Here is a tiny trained network, its code and every weight. The questions are about switching its units off for an input and a target symbol, where a switched-off unit gives its printed mean instead of its output.

import numpy as np


def w(rows, s, z=0):
    codes = np.array(rows[::2]) - 128.0
    scale = np.full(codes.shape[1], s)
    scale[-1] = z or s
    return codes * scale


def softmax(a):
    e = np.exp(a - a.max(-1, keepdims=True))
    return e / e.sum(-1, keepdims=True)


def log_softmax(a):
    a = a - a.max(-1, keepdims=True)
    return a - np.log(np.exp(a).sum(-1, keepdims=True))


def net(x, mask):
    ids = ['ΓΦΨΩαβεξπτ'.index(c) for c in x.split()]
    T = len(ids)
    res = E[ids] + P[:T]
    u = 0
    for l in range(2):
        r = res
        for j in range(3):
            rows = slice(2 * j, 2 * j + 2)
            q, k, v = (r @ M[l][rows].T for M in (Q, K, V))
            z = softmax(np.where(np.tri(T) > 0, q @ k.T / 2**0.5, -1e9)) @ v
            o = O[l][rows]
            res = res + np.where(mask[u + j], z, o[:, -1]) @ o[:, :-1]
        u += 3
    return log_softmax(res[-1] @ U[:, :-1].T + U[:, -1])


Q, K, V, O = {}, {}, {}, {}
E = w([
[100,95,121,112,69,101,105],'Γ',
[90,37,166,137,84,80,98],'Φ',
[70,96,111,92,60,114,101],'Ψ',
[19,43,182,122,55,87,84],'Ω',
[228,92,207,73,59,107,158],'α',
[177,166,32,107,210,9,189],'β',
[49,200,175,48,58,47,104],'ε',
[201,226,116,89,67,189,160],'ξ',
[92,161,215,132,66,254,142],'π',
[154,188,203,236,143,107,141],'τ',
],0.0094)
P = w([
[181,113,116,154,120,136,14],'0',
[177,138,162,129,114,118,49],'1',
[161,148,175,129,120,112,70],'2',
[154,152,177,136,106,115,103],'3',
[133,149,197,136,122,114,130],'4',
[128,161,185,142,111,113,155],'5',
[119,163,186,149,104,106,176],'6',
[110,170,178,156,101,101,198],'7',
[101,166,178,170,93,101,217],'8',
[90,166,169,173,91,99,235],'9',
[92,169,161,181,90,89,254],'10',
],0.0086)
Q[0] = w([
[134,187,252,184,2,111,134],'0.h1',
[113,150,213,150,63,98,164],'0.h1',
[131,163,226,139,39,124,120],'0.h2',
[133,126,116,143,149,164,90],'0.h2',
[157,135,183,121,52,116,117],'0.h3',
[159,137,170,129,54,126,107],'0.h3',
],0.0099)
K[0] = w([
[164,212,104,129,234,105,174],'0.h1',
[136,182,97,122,239,72,196],'0.h1',
[107,166,155,152,166,138,249],'0.h2',
[169,129,123,133,147,116,110],'0.h2',
[173,130,101,121,162,98,225],'0.h3',
[187,140,102,119,161,108,213],'0.h3',
],0.011)
V[0] = w([
[120,27,81,81,167,136,97],'0.h1',
[145,201,247,178,81,146,113],'0.h1',
[49,107,168,114,98,200,120],'0.h2',
[170,93,183,154,140,117,152],'0.h2',
[160,164,182,95,52,71,254],'0.h3',
[223,170,206,146,95,155,110],'0.h3',
],0.0073)
O[0] = w([
[164,96,83,152,80,109,97,22],'0.h1',
[62,135,253,101,155,163,164,255],'0.h1',
[36,115,153,145,17,190,116,120],'0.h2',
[134,88,172,143,163,138,124,176],'0.h2',
[122,101,159,55,159,114,213,217],'0.h3',
[142,102,187,95,163,144,96,244],'0.h3',
],0.0072,0.007)
Q[1] = w([
[178,129,31,181,122,97,112],'1.h1',
[78,62,156,154,120,112,196],'1.h1',
[42,117,156,108,146,226,182],'1.h2',
[79,136,251,34,160,126,168],'1.h2',
[87,173,145,112,140,213,126],'1.h3',
[99,98,224,94,116,137,161],'1.h3',
],0.011)
K[1] = w([
[157,49,77,93,129,86,76],'1.h1',
[112,179,122,88,71,72,252],'1.h1',
[80,104,100,145,119,56,240],'1.h2',
[116,157,149,203,129,112,222],'1.h2',
[115,114,152,214,180,97,184],'1.h3',
[95,189,111,164,103,172,254],'1.h3',
],0.0075)
V[1] = w([
[26,204,122,159,92,134,99],'1.h1',
[141,6,164,170,103,186,107],'1.h1',
[138,159,138,171,169,71,115],'1.h2',
[150,181,141,254,155,147,119],'1.h2',
[202,176,113,118,139,186,155],'1.h3',
[161,203,118,118,103,248,147],'1.h3',
],0.0099)
O[1] = w([
[154,186,124,106,78,254,96,134],'1.h1',
[39,173,109,224,104,109,242,168],'1.h1',
[151,45,125,110,179,182,150,253],'1.h2',
[80,62,90,129,218,213,162,211],'1.h2',
[77,163,93,100,194,69,74,92],'1.h3',
[66,233,106,102,183,122,78,183],'1.h3',
],0.0095,0.0029)
U = w([
[143,124,107,147,120,133,117,107],'Γ',
[144,109,96,172,102,128,185,129],'Φ',
[144,132,100,142,97,148,117,232],'Ψ',
[152,118,125,147,56,164,177,114],'Ω',
[93,125,151,163,122,10,186,4],'α',
[189,88,112,111,136,107,85,243],'β',
[254,125,197,94,75,174,67,36],'ε',
[107,184,125,73,181,56,38,143],'ξ',
[84,224,115,148,111,119,148,90],'π',
[88,67,136,77,201,202,166,153],'τ',
],0.0056,0.0026)

Each question gives the input, a string of symbols that net reads in full, and the target symbol t.
The units are the heads (2 rows each of Q, K, V and O). Each row of codes is followed by its name. A weight is (code - 128) times the scale printed after its matrix; where a second scale follows, it is the last column's (O and U).
mask holds one flag per head, layer by layer. A switched-off head (its flag False) gives its mean, the last column of its rows in O, instead of its output. The means were averaged over made-up inputs and are rounded, as every weight is.
A unit's drop is (log p(t) with every unit on - log p(t) with that unit switched off) / (log p(t) with every unit on - log p(t) with every unit switched off).
The circuit of an input: a set's keep is (log p(t) with only the set's units on - log p(t) with every unit switched off) / (log p(t) with every unit on - log p(t) with every unit switched off). Starting from all 6 units, units are removed one at a time, each time the one whose removal leaves the highest keep (on an exact tie, the one counted first), for as long as the keep stays at least 0.8.
circuit, biggest first: the units of the circuit, biggest drop first
most important unit: the unit with the biggest drop
heads that matter: for each layer, one digit per head in row order, 1 if its drop is at least 0.15 and else 0, layers parted by /
input β π Ω, target β: circuit, biggest first : [0.h1; 0.h3; 1.h1; 0.h2]
input Ω Ω Ψ, target Ω: most important unit : 1.h3
input ε Ω α Γ Φ, target α: heads that matter : 100 / 110
input α π Φ ξ ε α, target ξ: circuit, biggest first : [1.h3; 1.h2]
input τ τ α ξ τ Φ α Γ, target α: heads that matter : 001 / 110
input α Φ π Γ Φ Ω ε, target ε: heads that matter : 000 / 100
input Γ Ω τ τ τ, target τ: heads that matter : 000 / 010
input Ψ α α Φ Φ ε α, target ε: heads that matter : 000 / 110
input ε β α Φ β Φ, target β: heads that matter : 110 / 100
input ξ π τ Φ Φ α α Ψ Ψ, target α: circuit, biggest first : [1.h2; 1.h1; 0.h3]
input τ τ Ψ ξ Ψ Γ, target ξ: circuit, biggest first : [1.h3; 1.h2; 1.h1]
input β ξ τ α, target β: circuit, biggest first : [0.h1; 1.h1; 0.h2]
input ξ Φ α Φ π α Ω, target π: heads that matter : 010 / 111
input β α ξ α, target β: circuit, biggest first : [0.h1; 0.h2; 1.h1]
input ξ Φ Φ τ α Ω ε α, target ε: circuit, biggest first : [1.h1; 1.h2; 0.h1]
input ε ε Ω Ω Ψ Ω α ε ε τ α, target τ: heads that matter : 100 / 010
input τ ε Φ Ω Φ ε Φ Φ, target ε: heads that matter : 000 / 100
input α τ α ξ τ, target τ: circuit, biggest first : [1.h2]
input Φ α Ψ τ Γ α ε, target ε: heads that matter : 001 / 110
input Ω α Γ, target α: circuit, biggest first : [1.h1; 1.h2]
input α ε Ψ, target ε: heads that matter : 000 / 111
input τ α Ψ τ α Φ α ξ Φ π, target π: most important unit : 1.h2
input Ω ε τ ξ, target τ: circuit, biggest first : [1.h2; 0.h1]
input Φ τ ξ, target τ: circuit, biggest first : [1.h2; 0.h3]
input ξ ξ ε, target ξ: heads that matter : 000 / 001
input Φ Γ τ Φ Φ τ π Ω ξ, target π: circuit, biggest first : [1.h3; 0.h2; 1.h2; 0.h3]
input Ψ ξ τ Ψ α Φ ξ Ω, target ξ: most important unit : 1.h3
input ε β β, target ε: circuit, biggest first : [1.h1; 1.h3; 1.h2]
input Ψ ξ Φ ε α β ξ β, target ξ: circuit, biggest first : [1.h1; 1.h3]
input Ω Ω Ω, target Ω: heads that matter : 000 / 101
